Here is a tiny trained network, its code and every weight. The questions are about switching its units off for an input and a class, where a switched-off unit gives its printed mean instead of its output.

import numpy as np


def w(rows, s, z=0):
    codes = np.array(rows[::2]) - 128.0
    scale = np.full(codes.shape[1], s)
    scale[-1] = z or s
    return codes * scale


def norm(h):
    return h / np.sqrt((h * h).mean(-1, keepdims=True) + 1e-5)


def f(y):
    return np.maximum(y, 0)


def log_softmax(a):
    a = a - a.max(-1, keepdims=True)
    return a - np.log(np.exp(a).sum(-1, keepdims=True))


def net(x, mask):
    res = np.array(x, float).reshape(1, 3) / 4 @ E
    u = 0
    for l in range(3):
        y = f(norm(res) @ A[l][:, :-1].T + A[l][:, -1])
        res = res + np.where(mask[u : u + 8], y, B[l][:, -1]) @ B[l][:, :-1]
        u += 8
    return log_softmax(norm(res)[-1] @ U[:, :-1].T + U[:, -1])


A, B = {}, {}
E = w([
[51,204,87,106,193],'x0',
[90,8,119,118,143],'x1',
[96,188,136,142,42],'x2',
],0.011)
A[0] = w([
[227,146,127,181,70,3],'0.n0',
[147,84,65,124,211,182],'0.n1',
[169,100,107,98,192,44],'0.n2',
[158,82,186,124,9,218],'0.n3',
[153,54,60,130,177,52],'0.n4',
[52,105,167,173,100,118],'0.n5',
[243,123,107,139,106,143],'0.n6',
[175,85,138,146,145,77],'0.n7',
],0.012,0.005)
B[0] = w([
[145,205,232,110,55,177],'0.n0',
[171,112,98,56,195,217],'0.n1',
[170,2,126,68,216,166],'0.n2',
[93,109,149,237,47,246],'0.n3',
[215,68,149,71,147,183],'0.n4',
[138,98,22,180,147,160],'0.n5',
[78,142,201,40,153,193],'0.n6',
[201,176,118,30,194,163],'0.n7',
],0.0098,0.011)
A[1] = w([
[27,230,55,102,194,77],'1.n0',
[100,91,137,161,180,145],'1.n1',
[121,68,139,176,107,169],'1.n2',
[138,162,217,55,78,67],'1.n3',
[110,106,158,193,17,115],'1.n4',
[181,194,254,144,118,3],'1.n5',
[132,28,140,118,148,160],'1.n6',
[79,80,175,153,70,86],'1.n7',
],0.014,0.005)
B[1] = w([
[65,193,4,116,216,215],'1.n0',
[142,128,174,86,104,172],'1.n1',
[83,113,8,138,68,193],'1.n2',
[94,150,206,157,176,206],'1.n3',
[121,91,138,184,201,255],'1.n4',
[114,195,213,109,77,215],'1.n5',
[134,170,104,129,51,246],'1.n6',
[82,103,65,191,151,200],'1.n7',
],0.013,0.0089)
A[2] = w([
[99,107,194,193,87,2],'2.n0',
[181,155,55,70,169,90],'2.n1',
[95,180,220,100,42,45],'2.n2',
[98,208,129,223,117,72],'2.n3',
[130,44,128,94,142,183],'2.n4',
[198,144,58,156,152,191],'2.n5',
[174,173,246,195,145,65],'2.n6',
[168,149,164,93,34,53],'2.n7',
],0.012,0.0049)
B[2] = w([
[113,135,158,13,221,196],'2.n0',
[146,183,208,115,197,255],'2.n1',
[105,193,221,190,71,203],'2.n2',
[199,45,124,135,147,228],'2.n3',
[222,146,164,67,64,228],'2.n4',
[92,160,183,134,134,225],'2.n5',
[94,240,245,98,53,224],'2.n6',
[64,131,93,217,2,155],'2.n7',
],0.0092,0.007)
U = w([
[205,57,143,19,193,227],'0',
[74,197,50,103,218,217],'1',
[98,182,251,162,89,137],'2',
[70,36,64,216,90,106],'3',
[184,67,56,82,33,4],'4',
],0.016,0.0039)

Each question gives the input, the list of numbers given to net, and the class t.
The units are the neurons (one row each of A and B). Each row of codes is followed by its name. A weight is (code - 128) times the scale printed after its matrix; where a second scale follows, it is the last column's (A, B and U).
mask holds one flag per neuron, layer by layer. A switched-off neuron (its flag False) gives its mean, the last column of its row in B, instead of its output. The means were averaged over made-up inputs and are rounded, as every weight is.
A unit's drop is (log p(t) with every unit on - log p(t) with that unit switched off) / (log p(t) with every unit on - log p(t) with every unit switched off).
The circuit of an input: a set's keep is (log p(t) with only the set's units on - log p(t) with every unit switched off) / (log p(t) with every unit on - log p(t) with every unit switched off). Starting from the 12 units with the biggest drops (on a tie, the unit counted first), units are removed one at a time, each time the one whose removal leaves the highest keep (on an exact tie, the one counted first), for as long as the keep stays at least 0.8.
circuit, biggest first: the units of the circuit, biggest drop first
unit that matters most: the unit with the biggest drop
top k neurons: the k neurons with the biggest drops, biggest first
k most important neurons of layer l: the k neurons of layer l with the biggest drops, biggest first
drop when u is switched off: that unit's drop, to one decimal
input [5,-7,7], class 1: circuit, biggest first	(1.n0)
input [-7,4,-5], class 4: top 2 neurons	(1.n6 0.n3)
input [7,-2,-7], class 0: top 2 neurons	(0.n2 0.n1)
input [2,-4,0], class 1: top 3 neurons	(1.n0 0.n0 0.n3)
input [2,0,6], class 3: top 3 neurons	(0.n1 0.n7 0.n6)
input [1,-2,1], class 1: 2 most important neurons of layer 0	(0.n4 0.n0)
input [-7,2,3], class 3: top 3 neurons	(0.n3 1.n7 1.n2)
input [3,4,7], class 3: 3 most important neurons of layer 0	(0.n1 0.n7 0.n6)
input [-7,2,-5], class 4: 3 most important neurons of layer 1	(1.n6 1.n5 1.n4)
input [4,-8,6], class 1: top 2 neurons	(1.n0 0.n0)
input [-5,6,0], class 3: 2 most important neurons of layer 0	(0.n3 0.n2)
input [0,8,0], class 4: drop when 1.n6 is switched off	0.2
input [5,5,-4], class 0: drop when 0.n1 is switched off	0.0
input [8,-1,-7], class 0: drop when 1.n7 is switched off	0.2
input [3,4,8], class 3: unit that matters most	0.n1
